Here is a tiny trained network, its code and every weight. The questions are about switching its units off for an input and a class, where a switched-off unit gives its printed mean instead of its output.

import numpy as np


def w(rows, s, z=0):
    codes = np.array(rows[::2]) - 128.0
    scale = np.full(codes.shape[1], s)
    scale[-1] = z or s
    return codes * scale


def f(y):
    return y / 2 * (1 + np.tanh(0.7978845608 * (y + 0.044715 * y**3)))


def log_softmax(a):
    a = a - a.max(-1, keepdims=True)
    return a - np.log(np.exp(a).sum(-1, keepdims=True))


def net(x, mask):
    res = np.array(x, float).reshape(1, 3) / 4 @ E
    y = f(res @ A[0][:, :-1].T + A[0][:, -1])
    res = res + np.where(mask, y, B[0][:, -1]) @ B[0][:, :-1]
    return log_softmax(res[-1] @ U[:, :-1].T + U[:, -1])


A, B = {}, {}
E = w([
[99,76,251,199,132],'x0',
[104,103,202,80,163],'x1',
[119,69,144,78,43],'x2',
],0.012)
A[0] = w([
[142,98,76,47,164,146],'neuron 0',
[154,100,162,250,188,254],'neuron 1',
[50,72,214,76,106,200],'neuron 2',
[122,176,86,87,138,140],'neuron 3',
[153,150,51,142,69,189],'neuron 4',
[159,146,85,107,96,185],'neuron 5',
[141,178,117,148,161,217],'neuron 6',
[90,89,134,105,88,197],'neuron 7',
[63,151,164,159,237,183],'neuron 8',
[99,114,151,131,57,235],'neuron 9',
[125,94,164,86,102,203],'neuron 10',
],0.015,0.0041)
B[0] = w([
[150,157,123,9,159,179],'neuron 0',
[83,119,116,214,124,254],'neuron 1',
[208,91,149,145,221,255],'neuron 2',
[86,150,124,52,124,176],'neuron 3',
[82,82,151,94,58,194],'neuron 4',
[117,61,74,109,90,174],'neuron 5',
[58,192,63,154,140,180],'neuron 6',
[151,49,140,124,129,177],'neuron 7',
[72,95,120,140,208,237],'neuron 8',
[188,98,200,181,115,187],'neuron 9',
[211,29,161,108,163,186],'neuron 10',
],0.011,0.016)
U = w([
[25,136,110,242,170,235],'0',
[79,76,151,148,11,106],'1',
[85,118,26,46,51,135],'2',
[163,154,168,136,114,2],'3',
[225,76,209,117,221,184],'4',
[194,88,161,198,90,57],'5',
[94,192,102,60,227,72],'6',
],0.011,0.0034)

Each question gives the input, the list of numbers given to net, and the class t.
The units are the neurons (one row each of A and B). Each row of codes is followed by its name. A weight is (code - 128) times the scale printed after its matrix; where a second scale follows, it is the last column's (A, B and U).
mask holds one flag per neuron, in row order. A switched-off neuron (its flag False) gives its mean, the last column of its row in B, instead of its output. The means were averaged over made-up inputs and are rounded, as every weight is.
A unit's drop is (log p(t) with every unit on - log p(t) with that unit switched off) / (log p(t) with every unit on - log p(t) with every unit switched off).
The circuit of an input: a set's keep is (log p(t) with only the set's units on - log p(t) with every unit switched off) / (log p(t) with every unit on - log p(t) with every unit switched off). Starting from all 11 units, units are removed one at a time, each time the one whose removal leaves the highest keep (on an exact tie, the one counted first), for as long as the keep stays at least 0.8.
units of the circuit, in order: the units of the circuit, biggest drop first
k most important neurons: the k neurons with the biggest drops, biggest first
drop when u is switched off: that unit's drop, to one decimal
input [5,-5,3], class 5: units of the circuit, in order	neuron 8; neuron 0
input [4,3,-3], class 0: units of the circuit, in order	neuron 1
input [4,-6,2], class 5: 2 most important neurons	neuron 8; neuron 6
input [-7,7,-1], class 6: 2 most important neurons	neuron 0; neuron 4
input [-3,-3,5], class 2: 2 most important neurons	neuron 1; neuron 0
input [5,2,-2], class 0: 3 most important neurons	neuron 1; neuron 0; neuron 8
input [-1,-8,5], class 1: 2 most important neurons	neuron 4; neuron 9
input [-7,7,-3], class 6: 2 most important neurons	neuron 0; neuron 4
input [-1,-7,8], class 1: drop when neuron 4 is switched off	0.1
input [-4,3,-2], class 6: drop when neuron 4 is switched off	0.2
input [-8,1,-8], class 2: drop when neuron 4 is switched off	0.2
